Here is a tiny trained network, its code and every weight. The questions are about switching its units off for an input and a target symbol, where a switched-off unit gives its printed mean instead of its output.

import numpy as np


def w(rows, s, z=0):
    codes = np.array(rows[::2]) - 128.0
    scale = np.full(codes.shape[1], s)
    scale[-1] = z or s
    return codes * scale


def f(y):
    return y / 2 * (1 + np.tanh(0.7978845608 * (y + 0.044715 * y**3)))


def softmax(a):
    e = np.exp(a - a.max(-1, keepdims=True))
    return e / e.sum(-1, keepdims=True)


def log_softmax(a):
    a = a - a.max(-1, keepdims=True)
    return a - np.log(np.exp(a).sum(-1, keepdims=True))


def net(x, mask):
    ids = ['ΛΞαβεζπτ'.index(c) for c in x.split()]
    T = len(ids)
    res = E[ids] + P[:T]
    u = 0
    for l in range(2):
        q, k, v = (res @ M[l].T for M in (Q, K, V))
        z = softmax(np.where(np.tri(T) > 0, q @ k.T / 3**0.5, -1e9)) @ v
        res = res + np.where(mask[u], z, O[l][:, -1]) @ O[l][:, :-1]
        u += 1
        y = f(res @ A[l][:, :-1].T + A[l][:, -1])
        res = res + np.where(mask[u : u + 16], y, B[l][:, -1]) @ B[l][:, :-1]
        u += 16
    return log_softmax(res[-1] @ U[:, :-1].T + U[:, -1])


Q, K, V, O, A, B = {}, {}, {}, {}, {}, {}
E = w([
[137,128,205,169,99],'Λ',
[125,254,178,153,150],'Ξ',
[129,103,179,147,114],'α',
[104,141,151,126,146],'β',
[119,136,180,141,107],'ε',
[207,118,73,211,164],'ζ',
[184,78,164,169,146],'π',
[145,94,91,121,206],'τ',
],0.02)
P = w([
[143,161,80,10,72],'0',
[152,141,21,147,162],'1',
[121,110,81,176,117],'2',
[117,94,116,183,116],'3',
[126,90,140,174,127],'4',
[134,96,164,158,132],'5',
[152,102,173,133,146],'6',
[176,110,173,102,156],'7',
[201,125,181,68,148],'8',
[228,141,158,41,166],'9',
],0.012)
Q[0] = w([
[246,114,195,84,128],'0.h0',
[106,85,144,167,109],'0.h0',
[138,91,228,222,246],'0.h0',
],0.013)
K[0] = w([
[183,138,192,21,183],'0.h0',
[86,147,100,152,159],'0.h0',
[46,93,246,162,234],'0.h0',
],0.011)
V[0] = w([
[254,166,121,123,110],'0.h0',
[95,204,183,55,226],'0.h0',
[73,135,50,93,85],'0.h0',
],0.0088)
O[0] = w([
[35,158,99,139,121,201],'0.h0',
[115,76,241,222,235,254],'0.h0',
[111,117,189,164,2,16],'0.h0',
],0.0063,0.007)
A[0] = w([
[85,75,147,158,128,252],'0.n0',
[227,181,204,102,90,103],'0.n1',
[55,132,155,211,96,181],'0.n2',
[72,111,139,153,197,220],'0.n3',
[77,112,183,43,109,190],'0.n4',
[163,18,104,64,154,113],'0.n5',
[201,98,153,100,61,111],'0.n6',
[89,27,81,180,133,73],'0.n7',
[24,86,144,148,127,154],'0.n8',
[185,78,153,124,185,172],'0.n9',
[155,137,103,115,121,109],'0.n10',
[97,157,54,67,107,104],'0.n11',
[86,112,111,151,144,63],'0.n12',
[2,89,181,23,20,41],'0.n13',
[102,166,102,155,140,26],'0.n14',
[35,39,122,33,124,204],'0.n15',
],0.0076,0.0036)
B[0] = w([
[166,156,116,105,189,165],'0.n0',
[164,121,115,205,65,156],'0.n1',
[186,71,121,107,171,171],'0.n2',
[165,90,123,72,108,255],'0.n3',
[163,110,49,97,136,131],'0.n4',
[121,132,191,184,62,152],'0.n5',
[144,153,179,180,146,120],'0.n6',
[156,94,199,91,160,139],'0.n7',
[129,122,118,88,193,133],'0.n8',
[135,158,110,107,87,221],'0.n9',
[90,137,140,114,121,119],'0.n10',
[102,217,223,134,146,120],'0.n11',
[114,97,148,99,131,123],'0.n12',
[117,66,249,66,84,128],'0.n13',
[76,87,132,143,64,132],'0.n14',
[103,157,108,80,61,131],'0.n15',
],0.014,0.0091)
Q[1] = w([
[195,104,143,139,193],'1.h0',
[26,26,111,211,229],'1.h0',
[253,236,90,66,160],'1.h0',
],0.0047)
K[1] = w([
[203,183,155,68,142],'1.h0',
[145,95,142,177,180],'1.h0',
[253,227,111,56,47],'1.h0',
],0.0064)
V[1] = w([
[23,186,165,61,111],'1.h0',
[133,181,181,249,88],'1.h0',
[148,52,228,115,55],'1.h0',
],0.014)
O[1] = w([
[225,141,51,149,140,9],'1.h0',
[135,133,75,7,172,71],'1.h0',
[89,153,57,162,223,193],'1.h0',
],0.014,0.011)
A[1] = w([
[164,88,166,148,178,122],'1.n0',
[172,111,184,77,96,85],'1.n1',
[20,197,104,159,83,128],'1.n2',
[204,120,109,174,163,191],'1.n3',
[160,186,182,134,141,176],'1.n4',
[44,111,128,6,125,151],'1.n5',
[125,129,111,146,177,177],'1.n6',
[207,123,108,144,154,253],'1.n7',
[125,122,69,66,161,38],'1.n8',
[45,117,122,152,175,196],'1.n9',
[83,207,70,138,76,110],'1.n10',
[50,111,172,119,171,119],'1.n11',
[192,142,148,194,112,99],'1.n12',
[176,150,188,152,52,104],'1.n13',
[189,140,56,164,151,50],'1.n14',
[119,75,94,114,147,102],'1.n15',
],0.011,0.0043)
B[1] = w([
[111,105,156,84,75,210],'1.n0',
[120,202,166,96,136,171],'1.n1',
[139,223,41,133,168,151],'1.n2',
[59,55,88,123,129,190],'1.n3',
[112,61,105,140,84,195],'1.n4',
[189,151,185,128,232,195],'1.n5',
[156,131,222,153,134,179],'1.n6',
[75,73,67,211,203,176],'1.n7',
[172,98,136,65,196,149],'1.n8',
[179,176,78,76,139,237],'1.n9',
[72,42,85,146,132,133],'1.n10',
[164,122,105,145,70,253],'1.n11',
[125,144,77,49,71,165],'1.n12',
[115,212,167,182,166,159],'1.n13',
[158,203,251,124,22,174],'1.n14',
[104,158,148,156,152,131],'1.n15',
],0.014,0.016)
U = w([
[9,216,112,43,165,62],'Λ',
[133,122,61,149,84,253],'Ξ',
[90,161,141,181,143,19],'α',
[92,71,168,69,136,190],'β',
[147,201,140,91,88,85],'ε',
[2,176,144,110,95,161],'ζ',
[109,173,114,185,141,57],'π',
[182,136,55,151,163,129],'τ',
],0.0082,0.0051)

Each question gives the input, a string of symbols that net reads in full, and the target symbol t.
The units are the heads (3 rows each of Q, K, V and O) and the neurons (one row each of A and B). Each row of codes is followed by its name. A weight is (code - 128) times the scale printed after its matrix; where a second scale follows, it is the last column's (O, A, B and U).
mask holds one flag per unit, layer by layer, with each layer's heads first. A switched-off unit (its flag False) gives its mean, the last column of its rows in O or B, instead of its output. The means were averaged over made-up inputs and are rounded, as every weight is.
A unit's drop is (log p(t) with every unit on - log p(t) with that unit switched off) / (log p(t) with every unit on - log p(t) with every unit switched off).
The circuit of an input: a set's keep is (log p(t) with only the set's units on - log p(t) with every unit switched off) / (log p(t) with every unit on - log p(t) with every unit switched off). Starting from the 12 units with the biggest drops (on a tie, the unit counted first), units are removed one at a time, each time the one whose removal leaves the highest keep (on an exact tie, the one counted first), for as long as the keep stays at least 0.8.
units of the circuit, in order: the units of the circuit, biggest drop first
unit that matters most: the unit with the biggest drop
k most important neurons: the k neurons with the biggest drops, biggest first
top k neurons in layer l: the k neurons of layer l with the biggest drops, biggest first
input Ξ ζ ε, target ε: top 3 neurons in layer 1 -> (1.n11; 1.n7; 1.n3)
input Ξ β ε Ξ ε, target ε: 4 most important neurons -> (1.n3; 1.n7; 1.n11; 1.n1)
input τ β Ξ Ξ τ τ α, target Ξ: unit that matters most -> 0.n5
input τ β π ζ ζ β Ξ, target ζ: units of the circuit, in order -> (1.h0; 1.n9; 1.n5)
input β π Ξ π Λ, target τ: units of the circuit, in order -> (0.h0; 0.n13; 1.h0)
input τ Ξ Ξ β Ξ Λ, target ζ: top 4 neurons in layer 1 -> (1.n13; 1.n5; 1.n9; 1.n8)
input ζ Ξ α ζ Ξ ζ Ξ ζ β, target Λ: top 3 neurons in layer 0 -> (0.n11; 0.n2; 0.n4)
input Ξ ζ Λ, target ε: top 2 neurons in layer 1 -> (1.n11; 1.n7)
input Ξ π β Ξ β Ξ α, target ε: units of the circuit, in order -> (1.n3; 1.n7)
input ζ Λ β, target Λ: 2 most important neurons -> (1.n1; 0.n11)
input ζ Ξ Ξ π Ξ, target Λ: top 4 neurons in layer 1 -> (1.n1; 1.n11; 1.n6; 1.n13)
input ε Ξ Ξ Ξ Ξ Ξ α τ π, target π: 2 most important neurons -> (0.n13; 1.n7)
input τ Ξ α β ζ π α, target ζ: 2 most important neurons -> (0.n15; 0.n1)
input τ π Ξ τ, target ζ: units of the circuit, in order -> (1.h0)
input Ξ Ξ τ ζ ζ, target ε: units of the circuit, in order -> (1.h0; 0.h0; 1.n3)
input α ζ π Ξ Ξ Ξ ζ β π, target ζ: 2 most important neurons -> (1.n14; 1.n3)
input π Ξ ε β π Ξ α Ξ ζ, target β: units of the circuit, in order -> (1.n9; 1.h0)
input β β Ξ Ξ Ξ π Ξ, target Ξ: 2 most important neurons -> (0.n13; 1.n5)
input ζ ζ α Ξ Ξ π ζ Ξ β ζ, target ζ: 2 most important neurons -> (1.n9; 0.n1)
input τ β ζ Ξ, target ζ: 2 most important neurons -> (0.n1; 0.n3)
